Here is a tiny trained network, its code and every weight. The questions are about switching its units off for an input and a class, where a switched-off unit gives its printed mean instead of its output.

import numpy as np


def w(rows, s, z=0):
    codes = np.array(rows[::2]) - 128.0
    scale = np.full(codes.shape[1], s)
    scale[-1] = z or s
    return codes * scale


def norm(h):
    return h / np.sqrt((h * h).mean(-1, keepdims=True) + 1e-5)


def f(y):
    return y / 2 * (1 + np.tanh(0.7978845608 * (y + 0.044715 * y**3)))


def log_softmax(a):
    a = a - a.max(-1, keepdims=True)
    return a - np.log(np.exp(a).sum(-1, keepdims=True))


def net(x, mask):
    res = np.array(x, float).reshape(1, 4) / 4 @ E
    u = 0
    for l in range(3):
        y = f(norm(res) @ A[l][:, :-1].T + A[l][:, -1])
        res = res + np.where(mask[u : u + 7], y, B[l][:, -1]) @ B[l][:, :-1]
        u += 7
    return log_softmax(norm(res)[-1] @ U[:, :-1].T + U[:, -1])


A, B = {}, {}
E = w([
[146,253,150,31,114,180],'x0',
[75,128,69,114,22,147],'x1',
[88,244,111,213,129,41],'x2',
[140,129,221,162,75,166],'x3',
],0.0014)
A[0] = w([
[97,61,86,194,180,156,101],'L0N0',
[213,85,44,67,141,110,123],'L0N1',
[151,55,135,190,100,101,88],'L0N2',
[198,131,201,116,255,119,42],'L0N3',
[120,194,197,76,134,126,111],'L0N4',
[110,204,153,9,199,179,56],'L0N5',
[225,40,124,57,162,207,3],'L0N6',
],0.0038,0.0023)
B[0] = w([
[160,110,129,62,180,165,189],'L0N0',
[55,172,194,91,148,125,219],'L0N1',
[174,115,68,94,131,171,164],'L0N2',
[117,153,126,52,2,72,213],'L0N3',
[166,75,88,162,155,168,191],'L0N4',
[133,132,65,136,132,150,250],'L0N5',
[44,157,151,222,135,162,221],'L0N6',
],0.0049,0.0011)
A[1] = w([
[173,67,124,229,125,149,115],'L1N0',
[167,235,143,72,126,212,75],'L1N1',
[56,147,78,90,4,154,19],'L1N2',
[149,44,171,135,151,46,183],'L1N3',
[228,206,156,155,174,79,191],'L1N4',
[82,64,210,35,93,192,2],'L1N5',
[29,171,56,156,187,26,144],'L1N6',
],0.0029,0.00069)
B[1] = w([
[163,209,105,147,187,93,142],'L1N0',
[102,58,30,134,83,179,196],'L1N1',
[133,1,127,133,122,69,216],'L1N2',
[113,147,47,138,151,157,151],'L1N3',
[12,119,101,151,27,144,174],'L1N4',
[80,162,142,200,140,33,206],'L1N5',
[67,153,196,64,182,158,248],'L1N6',
],0.0033,0.0011)
A[2] = w([
[157,83,134,177,199,1,163],'L2N0',
[52,70,152,160,119,168,81],'L2N1',
[145,164,78,155,114,181,133],'L2N2',
[52,189,95,175,128,106,208],'L2N3',
[72,31,113,97,56,31,65],'L2N4',
[220,126,142,231,79,142,2],'L2N5',
[148,69,164,117,146,140,160],'L2N6',
],0.0044,0.0009)
B[2] = w([
[136,116,94,113,17,180,196],'L2N0',
[154,146,146,166,90,70,213],'L2N1',
[150,55,112,121,138,82,167],'L2N2',
[154,79,182,182,105,163,252],'L2N3',
[189,215,159,83,113,93,251],'L2N4',
[40,179,123,1,235,121,168],'L2N5',
[97,171,81,177,79,151,150],'L2N6',
],0.0047,0.0016)
U = w([
[87,104,197,254,92,149,165],'0',
[167,68,18,121,105,191,185],'1',
[174,194,149,53,50,64,157],'2',
[64,162,150,72,188,143,176],'3',
[183,125,138,139,169,102,72],'4',
[199,115,132,160,167,92,2],'5',
],0.0086,0.0042)

Each question gives the input, the list of numbers given to net, and the class t.
The units are the neurons (one row each of A and B). Each row of codes is followed by its name. A weight is (code - 128) times the scale printed after its matrix; where a second scale follows, it is the last column's (A, B and U).
mask holds one flag per neuron, layer by layer. A switched-off neuron (its flag False) gives its mean, the last column of its row in B, instead of its output. The means were averaged over made-up inputs and are rounded, as every weight is.
A unit's drop is (log p(t) with every unit on - log p(t) with that unit switched off) / (log p(t) with every unit on - log p(t) with every unit switched off).
The circuit of an input: a set's keep is (log p(t) with only the set's units on - log p(t) with every unit switched off) / (log p(t) with every unit on - log p(t) with every unit switched off). Starting from the 12 units with the biggest drops (on a tie, the unit counted first), units are removed one at a time, each time the one whose removal leaves the highest keep (on an exact tie, the one counted first), for as long as the keep stays at least 0.8.
circuit, biggest first: the units of the circuit, biggest drop first
most important unit: the unit with the biggest drop
k most important neurons: the k neurons with the biggest drops, biggest first
top k neurons in layer l: the k neurons of layer l with the biggest drops, biggest first
input [8,8,5,-1], class 1: most important unit	L0N3
input [-5,-5,0,7], class 3: circuit, biggest first	(L2N5; L0N2)
input [-1,5,1,8], class 3: circuit, biggest first	(L2N5; L0N3; L0N1)
input [-4,3,0,5], class 3: 2 most important neurons	(L2N5; L0N3)
input [8,-2,-6,6], class 1: top 2 neurons in layer 0	(L0N5; L0N4)
input [-7,-8,4,-2], class 2: top 4 neurons in layer 0	(L0N3; L0N6; L0N4; L0N5)
input [-1,-8,-4,-5], class 2: 2 most important neurons	(L0N3; L2N4)
input [4,-2,5,6], class 3: circuit, biggest first	(L2N5; L0N1; L0N4)
input [6,5,0,6], class 1: 2 most important neurons	(L0N3; L1N1)
input [5,7,7,-7], class 0: 4 most important neurons	(L0N3; L2N3; L2N5; L0N0)
input [5,-4,-1,-1], class 1: 4 most important neurons	(L0N5; L0N4; L1N1; L1N5)
input [-7,-6,6,6], class 1: top 4 neurons in layer 0	(L0N6; L0N1; L0N2; L0N0)
input [4,5,-4,7], class 3: top 2 neurons in layer 0	(L0N3; L0N1)
input [-7,-6,-3,7], class 1: top neuron in layer 2	(L2N0)
input [-6,0,-3,-7], class 3: 2 most important neurons	(L0N1; L0N4)
input [-7,6,6,-2], class 1: 3 most important neurons	(L0N3; L0N1; L2N0)
input [0,-6,4,1], class 2: top 2 neurons in layer 0	(L0N3; L0N6)
input [-2,-4,-5,6], class 3: 3 most important neurons	(L2N5; L1N6; L0N1)
input [-5,-6,0,-6], class 2: circuit, biggest first	(L0N3; L0N4)
input [7,3,-8,-5], class 0: top 4 neurons in layer 0	(L0N6; L0N1; L0N2; L0N0)
